Below is a small trained network, with its code and all its weights. Each question gives an input and a class and asks what happens when units are switched off, that is, made to give their printed mean instead of their output.

import numpy as np


def w(rows, s, z=0):
    codes = np.array(rows[::2]) - 128.0
    scale = np.full(codes.shape[1], s)
    scale[-1] = z or s
    return codes * scale


def norm(h):
    return h / np.sqrt((h * h).mean(-1, keepdims=True) + 1e-5)


def f(y):
    return np.maximum(y, 0)


def log_softmax(a):
    a = a - a.max(-1, keepdims=True)
    return a - np.log(np.exp(a).sum(-1, keepdims=True))


def net(x, mask):
    res = np.array(x, float).reshape(1, 6) / 4 @ E
    u = 0
    for l in range(2):
        y = f(norm(res) @ A[l][:, :-1].T + A[l][:, -1])
        res = res + np.where(mask[u : u + 15], y, B[l][:, -1]) @ B[l][:, :-1]
        u += 15
    return log_softmax(norm(res)[-1] @ U[:, :-1].T + U[:, -1])


A, B = {}, {}
E = w([
[130,129,127,129,131,132],'x0',
[5,177,104,171,147,161],'x1',
[128,128,128,130,130,130],'x2',
[110,25,86,128,67,204],'x3',
[128,127,128,128,128,128],'x4',
[98,140,198,29,154,197],'x5',
],0.011)
A[0] = w([
[149,129,157,51,150,160,84],'0.n1',
[119,47,116,149,118,188,140],'0.n2',
[101,202,133,134,192,100,95],'0.n3',
[118,140,167,69,131,167,138],'0.n4',
[80,131,162,82,143,163,80],'0.n5',
[119,132,165,50,138,157,98],'0.n6',
[214,199,165,104,145,59,91],'0.n7',
[159,176,163,80,168,101,21],'0.n8',
[150,169,109,152,112,83,46],'0.n9',
[121,159,107,155,156,96,2],'0.n10',
[110,149,86,194,102,120,103],'0.n11',
[132,182,141,80,143,125,48],'0.n12',
[9,162,105,169,146,151,139],'0.n13',
[126,122,154,59,144,146,102],'0.n14',
[113,164,111,144,124,112,23],'0.n15',
],0.011,0.0069)
B[0] = w([
[143,60,191,176,122,183,186],'0.n1',
[117,80,89,88,18,138,217],'0.n2',
[212,159,182,136,28,95,218],'0.n3',
[128,145,157,68,168,188,201],'0.n4',
[152,191,50,82,180,79,175],'0.n5',
[136,70,203,237,116,176,191],'0.n6',
[31,13,40,111,255,121,249],'0.n7',
[60,32,176,113,200,186,169],'0.n8',
[221,138,60,129,194,64,162],'0.n9',
[186,145,123,167,68,100,143],'0.n10',
[158,45,189,191,168,153,191],'0.n11',
[126,100,216,133,198,156,155],'0.n12',
[41,222,160,174,92,112,255],'0.n13',
[133,68,184,195,123,195,180],'0.n14',
[160,137,160,150,69,118,136],'0.n15',
],0.0072)
A[1] = w([
[72,120,8,114,185,130,1],'1.n1',
[148,191,160,86,131,133,21],'1.n2',
[214,102,34,139,149,114,104],'1.n3',
[86,146,181,8,129,159,171],'1.n4',
[122,124,92,104,28,133,38],'1.n5',
[145,108,113,141,92,151,101],'1.n6',
[92,151,114,172,101,172,62],'1.n7',
[164,190,65,155,114,34,73],'1.n8',
[146,194,181,161,148,112,45],'1.n9',
[84,170,192,75,143,217,64],'1.n10',
[71,204,83,139,130,160,113],'1.n11',
[221,74,103,76,71,167,76],'1.n12',
[121,160,172,146,176,83,86],'1.n13',
[168,104,167,122,100,120,82],'1.n14',
[79,152,144,170,82,143,97],'1.n15',
],0.012,0.0046)
B[1] = w([
[171,145,80,124,150,82,163],'1.n1',
[108,164,154,107,160,112,142],'1.n2',
[79,177,99,65,124,88,252],'1.n3',
[121,159,124,70,95,192,242],'1.n4',
[126,142,142,135,201,71,190],'1.n5',
[119,160,136,126,113,117,182],'1.n6',
[106,77,130,107,152,121,190],'1.n7',
[147,93,185,135,152,230,228],'1.n8',
[163,161,164,164,122,107,194],'1.n9',
[131,168,48,107,114,10,249],'1.n10',
[210,97,124,98,114,163,211],'1.n11',
[164,186,140,177,107,123,254],'1.n12',
[165,146,130,161,90,151,210],'1.n13',
[151,122,108,134,99,141,167],'1.n14',
[115,61,125,122,187,128,223],'1.n15',
],0.013,0.0057)
U = w([
[165,102,53,121,209,47,228],'0',
[149,147,194,244,148,132,174],'1',
[179,154,58,163,34,48,97],'2',
[47,35,91,190,118,105,62],'3',
[140,66,203,76,208,173,155],'4',
[109,250,174,96,135,113,10],'5',
[197,125,154,100,41,213,171],'6',
[45,133,54,41,84,156,110],'7',
],0.023,0.0012)

Each question gives the input, the list of numbers given to net, and the class t.
The units are the neurons (one row each of A and B). Each row of codes is followed by its name. A weight is (code - 128) times the scale printed after its matrix; where a second scale follows, it is the last column's (A, B and U).
mask holds one flag per neuron, layer by layer. A switched-off neuron (its flag False) gives its mean, the last column of its row in B, instead of its output. The means were averaged over made-up inputs and are rounded, as every weight is.
A unit's drop is (log p(t) with every unit on - log p(t) with that unit switched off) / (log p(t) with every unit on - log p(t) with every unit switched off).
The circuit of an input: a set's keep is (log p(t) with only the set's units on - log p(t) with every unit switched off) / (log p(t) with every unit on - log p(t) with every unit switched off). Starting from the 12 units with the biggest drops (on a tie, the unit counted first), units are removed one at a time, each time the one whose removal leaves the highest keep (on an exact tie, the one counted first), for as long as the keep stays at least 0.8.
units of the circuit, in order: the units of the circuit, biggest drop first
top k neurons: the k neurons with the biggest drops, biggest first
top k neurons in layer l: the k neurons of layer l with the biggest drops, biggest first
drop of u: that unit's drop, to one decimal
input [4,-3,-6,0,8,-6], class 0: units of the circuit, in order -> 0.n3, 0.n2
input [1,1,-6,4,-7,6], class 7: top 3 neurons -> 1.n10, 0.n3, 0.n5
input [-4,0,8,4,-2,6], class 6: units of the circuit, in order -> 0.n7
input [7,0,0,8,-4,-5], class 2: units of the circuit, in order -> 0.n7, 1.n8
input [7,-7,4,4,1,0], class 2: top 2 neurons -> 1.n8, 1.n12
input [4,5,2,0,-5,8], class 5: top 3 neurons in layer 0 -> 0.n7, 0.n2, 0.n13
input [2,0,-4,8,-3,-8], class 2: top 2 neurons in layer 0 -> 0.n13, 0.n7
input [0,-3,2,1,0,-1], class 2: top 2 neurons -> 1.n12, 0.n13
input [6,-8,-6,7,-3,0], class 2: top 3 neurons -> 1.n8, 1.n12, 1.n5
input [-7,1,3,-2,6,-8], class 1: top 2 neurons in layer 1 -> 1.n8, 1.n10
input [-3,0,4,-6,6,0], class 0: top 2 neurons -> 0.n7, 1.n8
input [1,-8,4,0,-8,-1], class 0: top 3 neurons in layer 0 -> 0.n7, 0.n3, 0.n2
input [-4,-8,-6,3,-2,-2], class 2: drop of 1.n12 -> 0.1
input [-3,-2,8,-2,4,-7], class 0: drop of 0.n9 -> 0.0
input [-1,-2,-3,-5,0,-7], class 0: drop of 0.n7 -> 0.5
input [5,-1,0,-6,2,-1], class 0: units of the circuit, in order -> 0.n7
